Here is a tiny trained network, its code and every weight. The questions are about switching its units off for an input and a target symbol, where a switched-off unit gives its printed mean instead of its output.

import numpy as np


def w(rows, s, z=0):
    codes = np.array(rows[::2]) - 128.0
    scale = np.full(codes.shape[1], s)
    scale[-1] = z or s
    return codes * scale


def f(y):
    return y / 2 * (1 + np.tanh(0.7978845608 * (y + 0.044715 * y**3)))


def softmax(a):
    e = np.exp(a - a.max(-1, keepdims=True))
    return e / e.sum(-1, keepdims=True)


def log_softmax(a):
    a = a - a.max(-1, keepdims=True)
    return a - np.log(np.exp(a).sum(-1, keepdims=True))


def net(x, mask):
    ids = ['αγθξπω'.index(c) for c in x.split()]
    T = len(ids)
    res = E[ids] + P[:T]
    u = 0
    for l in range(2):
        q, k, v = (res @ M[l].T for M in (Q, K, V))
        z = softmax(np.where(np.tri(T) > 0, q @ k.T / 4**0.5, -1e9)) @ v
        res = res + np.where(mask[u], z, O[l][:, -1]) @ O[l][:, :-1]
        u += 1
        y = f(res @ A[l][:, :-1].T + A[l][:, -1])
        res = res + np.where(mask[u : u + 16], y, B[l][:, -1]) @ B[l][:, :-1]
        u += 16
    return log_softmax(res[-1] @ U[:, :-1].T + U[:, -1])


Q, K, V, O, A, B = {}, {}, {}, {}, {}, {}
E = w([
[154,121,159],'α',
[233,106,155],'γ',
[234,77,251],'θ',
[173,112,94],'ξ',
[236,126,52],'π',
[144,94,226],'ω',
],0.011)
P = w([
[61,121,189],'0',
[129,226,105],'1',
[135,22,68],'2',
[44,135,170],'3',
[152,213,138],'4',
[134,2,72],'5',
[27,142,171],'6',
[138,201,133],'7',
[134,6,71],'8',
[2,149,178],'9',
[147,178,163],'10',
[132,14,73],'11',
[30,143,192],'12',
],0.0083)
Q[0] = w([
[109,168,145],'L0H1',
[2,126,235],'L0H1',
[181,152,78],'L0H1',
[28,42,111],'L0H1',
],0.0095)
K[0] = w([
[168,148,124],'L0H1',
[249,54,108],'L0H1',
[92,201,137],'L0H1',
[143,47,62],'L0H1',
],0.014)
V[0] = w([
[213,204,152],'L0H1',
[251,232,162],'L0H1',
[49,101,111],'L0H1',
[169,254,151],'L0H1',
],0.0054)
O[0] = w([
[135,151,46,212],'L0H1',
[131,156,1,253],'L0H1',
[139,134,206,21],'L0H1',
[161,193,81,109],'L0H1',
],0.0061,0.0022)
A[0] = w([
[137,217,77,152],'L0N1',
[142,67,123,9],'L0N2',
[111,120,111,149],'L0N3',
[92,165,35,45],'L0N4',
[183,87,76,148],'L0N5',
[72,118,136,61],'L0N6',
[87,156,159,68],'L0N7',
[150,111,143,85],'L0N8',
[95,55,4,105],'L0N9',
[140,137,130,82],'L0N10',
[126,118,148,143],'L0N11',
[155,176,128,66],'L0N12',
[128,249,174,184],'L0N13',
[221,195,160,41],'L0N14',
[142,129,166,21],'L0N15',
[158,75,143,4],'L0N16',
],0.012,0.002)
B[0] = w([
[155,127,148,171],'L0N1',
[162,157,101,166],'L0N2',
[110,123,140,123],'L0N3',
[116,142,76,145],'L0N4',
[109,219,141,254],'L0N5',
[101,139,71,110],'L0N6',
[107,173,100,115],'L0N7',
[136,109,118,157],'L0N8',
[116,78,238,213],'L0N9',
[134,136,129,124],'L0N10',
[123,117,106,147],'L0N11',
[148,145,133,133],'L0N12',
[174,250,110,176],'L0N13',
[87,139,100,217],'L0N14',
[109,110,107,137],'L0N15',
[162,119,95,182],'L0N16',
],0.018,0.0041)
Q[1] = w([
[36,2,33],'L1H1',
[139,232,201],'L1H1',
[170,206,233],'L1H1',
[192,251,141],'L1H1',
],0.0048)
K[1] = w([
[253,167,160],'L1H1',
[116,170,132],'L1H1',
[71,159,168],'L1H1',
[39,56,22],'L1H1',
],0.0052)
V[1] = w([
[2,96,116],'L1H1',
[88,74,124],'L1H1',
[36,162,143],'L1H1',
[144,45,153],'L1H1',
],0.0095)
O[1] = w([
[80,149,249,2],'L1H1',
[159,91,152,57],'L1H1',
[55,214,252,100],'L1H1',
[254,48,100,106],'L1H1',
],0.0089,0.0053)
A[1] = w([
[204,141,166,146],'L1N1',
[120,128,107,179],'L1N2',
[174,104,70,140],'L1N3',
[123,124,103,152],'L1N4',
[128,128,124,150],'L1N5',
[162,116,75,148],'L1N6',
[226,152,116,167],'L1N7',
[178,151,160,107],'L1N8',
[111,120,93,94],'L1N9',
[52,2,152,73],'L1N10',
[145,106,99,140],'L1N11',
[210,144,149,100],'L1N12',
[74,182,199,119],'L1N13',
[129,171,211,160],'L1N14',
[144,88,106,19],'L1N15',
[79,207,87,1],'L1N16',
],0.014,0.004)
B[1] = w([
[90,116,116,201],'L1N1',
[116,139,121,144],'L1N2',
[182,124,92,198],'L1N3',
[121,143,118,141],'L1N4',
[122,134,123,133],'L1N5',
[169,137,96,191],'L1N6',
[78,157,179,252],'L1N7',
[132,150,99,174],'L1N8',
[130,125,99,132],'L1N9',
[154,137,251,149],'L1N10',
[152,133,122,152],'L1N11',
[85,140,99,201],'L1N12',
[166,110,40,168],'L1N13',
[108,71,145,184],'L1N14',
[182,107,129,133],'L1N15',
[195,60,160,183],'L1N16',
],0.022,0.012)
U = w([
[157,107,203,48],'α',
[76,64,140,11],'γ',
[135,139,253,253],'θ',
[96,168,164,201],'ξ',
[42,121,181,248],'π',
[102,49,198,156],'ω',
],0.011,0.002)

Each question gives the input, a string of symbols that net reads in full, and the target symbol t.
The units are the heads (4 rows each of Q, K, V and O) and the neurons (one row each of A and B). Each row of codes is followed by its name. A weight is (code - 128) times the scale printed after its matrix; where a second scale follows, it is the last column's (O, A, B and U).
mask holds one flag per unit, layer by layer, with each layer's heads first. A switched-off unit (its flag False) gives its mean, the last column of its rows in O or B, instead of its output. The means were averaged over made-up inputs and are rounded, as every weight is.
A unit's drop is (log p(t) with every unit on - log p(t) with that unit switched off) / (log p(t) with every unit on - log p(t) with every unit switched off).
The circuit of an input: a set's keep is (log p(t) with only the set's units on - log p(t) with every unit switched off) / (log p(t) with every unit on - log p(t) with every unit switched off). Starting from the 12 units with the biggest drops (on a tie, the unit counted first), units are removed one at a time, each time the one whose removal leaves the highest keep (on an exact tie, the one counted first), for as long as the keep stays at least 0.8.
circuit, biggest first: the units of the circuit, biggest drop first
k most important neurons: the k neurons with the biggest drops, biggest first
top k neurons in layer l: the k neurons of layer l with the biggest drops, biggest first
input γ θ γ, target π: circuit, biggest first -> (L0N5, L0N9, L1N16, L1N3)
input ω ξ ω π γ ξ θ ξ π ξ θ, target π: 3 most important neurons -> (L0N5, L0N13, L0N6)
input θ γ π γ θ ξ ω ω, target γ: circuit, biggest first -> (L1H1, L1N13, L0N16, L1N14)
input θ θ ω α θ ξ ξ ξ, target π: 4 most important neurons -> (L0N5, L0N1, L0N13, L0N14)
input π ω θ θ θ θ ξ π, target π: 3 most important neurons -> (L0N1, L0N13, L1N7)
input θ θ ξ θ ξ ω α α γ ω ω, target γ: circuit, biggest first -> (L1H1, L1N13, L1N14)
input ξ γ ξ ω ξ α ω θ, target γ: 4 most important neurons -> (L0N7, L1N13, L0N6, L0N13)
input γ ω θ α π, target ω: top 2 neurons in layer 0 -> (L0N14, L0N9)
input θ θ γ θ ξ α ξ θ θ θ θ θ ξ, target α: circuit, biggest first -> (L1N7, L1N12)
input ξ ξ π θ γ θ α θ γ ω γ, target γ: top 2 neurons in layer 1 -> (L1N13, L1N10)
input θ γ θ ω θ, target γ: 4 most important neurons -> (L1N13, L0N13, L0N6, L0N7)
input ω θ π θ θ ω ω ξ ξ ω ξ, target γ: top 4 neurons in layer 0 -> (L0N6, L0N7, L0N16, L0N1)
input θ θ θ γ ξ γ θ θ γ ω, target ω: top 2 neurons in layer 0 -> (L0N7, L0N6)
input θ γ ξ ξ γ π ω, target ω: 3 most important neurons -> (L1N16, L0N7, L1N7)
input α ω ξ α θ, target ω: top 3 neurons in layer 0 -> (L0N14, L0N9, L0N7)
input ξ ξ ω ω, target θ: circuit, biggest first -> (L0N5, L1N10, L0H1)
input γ θ θ θ ξ ω ω γ, target γ: 3 most important neurons -> (L0N6, L1N13, L0N13)
input π θ γ ξ ξ ξ ξ, target θ: 2 most important neurons -> (L0N13, L0N5)
input ξ θ ξ γ θ ξ ω π, target γ: 4 most important neurons -> (L1N13, L0N6, L0N1, L0N7)
input γ γ π α ξ ω π ξ ξ ω α, target γ: 4 most important neurons -> (L1N13, L0N13, L0N6, L0N1)
input α ξ ω ξ ξ, target π: 2 most important neurons -> (L0N5, L0N1)
input θ θ γ ξ ξ θ ξ ω, target π: top 2 neurons in layer 1 -> (L1N3, L1N6)
input ξ θ γ γ π, target θ: top 2 neurons in layer 1 -> (L1N16, L1N7)
input θ α ξ θ α γ ω π, target γ: top neuron in layer 0 -> (L0N1)
input ξ ξ θ θ ω θ θ ω θ ξ, target α: 3 most important neurons -> (L0N5, L1N7, L1N10)
input ξ θ α ξ π, target π: 3 most important neurons -> (L0N1, L0N13, L0N5)
input ω ξ π ω θ α, target θ: 3 most important neurons -> (L0N13, L0N9, L1N10)
input θ θ γ α γ, target ω: top 3 neurons in layer 0 -> (L0N14, L0N9, L0N16)
